Here is a tiny trained network, its code and every weight. The questions are about switching its units off for an input and a class, where a switched-off unit gives its printed mean instead of its output.

import numpy as np


def w(rows, s, z=0):
    codes = np.array(rows[::2]) - 128.0
    scale = np.full(codes.shape[1], s)
    scale[-1] = z or s
    return codes * scale


def norm(h):
    return h / np.sqrt((h * h).mean(-1, keepdims=True) + 1e-5)


def f(y):
    return y / 2 * (1 + np.tanh(0.7978845608 * (y + 0.044715 * y**3)))


def log_softmax(a):
    a = a - a.max(-1, keepdims=True)
    return a - np.log(np.exp(a).sum(-1, keepdims=True))


def net(x, mask):
    res = np.array(x, float).reshape(1, 8) / 4 @ E
    u = 0
    for l in range(2):
        y = f(norm(res) @ A[l][:, :-1].T + A[l][:, -1])
        res = res + np.where(mask[u : u + 3], y, B[l][:, -1]) @ B[l][:, :-1]
        u += 3
    return log_softmax(norm(res)[-1] @ U[:, :-1].T + U[:, -1])


A, B = {}, {}
E = w([
[60,156,119,133,77,139,102,67,72],'x0',
[125,144,39,137,150,118,130,169,59],'x1',
[66,76,172,57,172,172,164,143,94],'x2',
[34,124,77,154,210,184,101,70,147],'x3',
[80,122,57,99,133,93,190,101,166],'x4',
[140,135,54,176,90,177,138,139,175],'x5',
[133,226,140,63,126,120,101,189,171],'x6',
[153,22,159,165,164,59,83,254,78],'x7',
],0.0059)
A[0] = w([
[96,99,178,141,154,151,83,102,102,34],'L0N0',
[48,103,88,160,148,169,107,106,77,3],'L0N1',
[86,210,159,81,255,114,52,161,126,147],'L0N2',
],0.0092,0.0034)
B[0] = w([
[145,211,232,235,146,127,156,121,85,160],'L0N0',
[58,82,55,170,232,143,85,109,83,198],'L0N1',
[149,117,171,136,111,149,254,68,155,254],'L0N2',
],0.007,0.0046)
A[1] = w([
[165,220,30,206,122,150,130,187,202,245],'L1N0',
[69,136,139,83,115,115,247,67,202,251],'L1N1',
[157,55,167,117,166,53,96,209,100,9],'L1N2',
],0.011,0.0025)
B[1] = w([
[119,152,144,54,151,192,210,78,148,203],'L1N0',
[215,133,115,82,142,214,224,95,176,248],'L1N1',
[206,41,193,88,97,1,115,209,149,181],'L1N2',
],0.0095,0.012)
U = w([
[95,132,173,213,128,141,80,76,81,72],'0',
[178,55,153,123,90,18,104,206,128,142],'1',
[98,254,95,115,35,120,83,143,160,4],'2',
[168,146,85,71,125,201,241,63,191,231],'3',
[33,84,3,185,189,168,104,82,65,54],'4',
],0.0078,0.0039)

Each question gives the input, the list of numbers given to net, and the class t.
The units are the neurons (one row each of A and B). Each row of codes is followed by its name. A weight is (code - 128) times the scale printed after its matrix; where a second scale follows, it is the last column's (A, B and U).
mask holds one flag per neuron, layer by layer. A switched-off neuron (its flag False) gives its mean, the last column of its row in B, instead of its output. The means were averaged over made-up inputs and are rounded, as every weight is.
A unit's drop is (log p(t) with every unit on - log p(t) with that unit switched off) / (log p(t) with every unit on - log p(t) with every unit switched off).
The circuit of an input: a set's keep is (log p(t) with only the set's units on - log p(t) with every unit switched off) / (log p(t) with every unit on - log p(t) with every unit switched off). Starting from all 6 units, units are removed one at a time, each time the one whose removal leaves the highest keep (on an exact tie, the one counted first), for as long as the keep stays at least 0.8.
circuit, biggest first: the units of the circuit, biggest drop first
unit that matters most: the unit with the biggest drop
top k neurons: the k neurons with the biggest drops, biggest first
k most important neurons of layer l: the k neurons of layer l with the biggest drops, biggest first
drop when u is switched off: that unit's drop, to one decimal
input [6,4,-8,5,-6,-8,-5,4], class 0: top neuron	L0N0
input [-1,8,1,-8,-7,-2,-2,-5], class 1: 2 most important neurons of layer 0	L0N2; L0N0
input [4,4,-1,-1,-5,-3,-2,-5], class 0: circuit, biggest first	L1N1; L0N2
input [2,1,-5,6,-2,6,-8,-4], class 4: circuit, biggest first	L0N1; L1N1
input [5,3,5,3,-3,-8,-4,-6], class 4: circuit, biggest first	L0N1; L1N0
input [5,-1,2,4,-1,8,0,-2], class 4: circuit, biggest first	L0N1; L1N1; L0N2
input [5,-8,-5,-1,-4,8,3,8], class 1: 2 most important neurons of layer 1	L1N1; L1N2
input [3,0,8,6,2,-3,-4,5], class 4: circuit, biggest first	L0N1; L1N1
input [-1,-2,6,2,-8,6,-3,0], class 0: circuit, biggest first	L1N1; L0N0
input [1,-8,-5,8,0,-4,-5,1], class 4: 2 most important neurons of layer 1	L1N2; L1N1
input [-1,5,-3,6,-7,7,-4,-1], class 4: 2 most important neurons of layer 0	L0N1; L0N2
input [-1,8,-1,-1,0,-3,-4,-1], class 4: drop when L0N1 is switched off	0.4
input [-3,-4,4,8,-8,7,-8,1], class 4: drop when L0N1 is switched off	0.1
input [6,7,0,1,4,7,-2,8], class 4: drop when L0N1 is switched off	0.4
input [8,-4,7,-1,-7,-1,-4,4], class 0: unit that matters most	L0N0
input [5,3,2,5,4,0,-3,0], class 4: drop when L0N1 is switched off	0.2
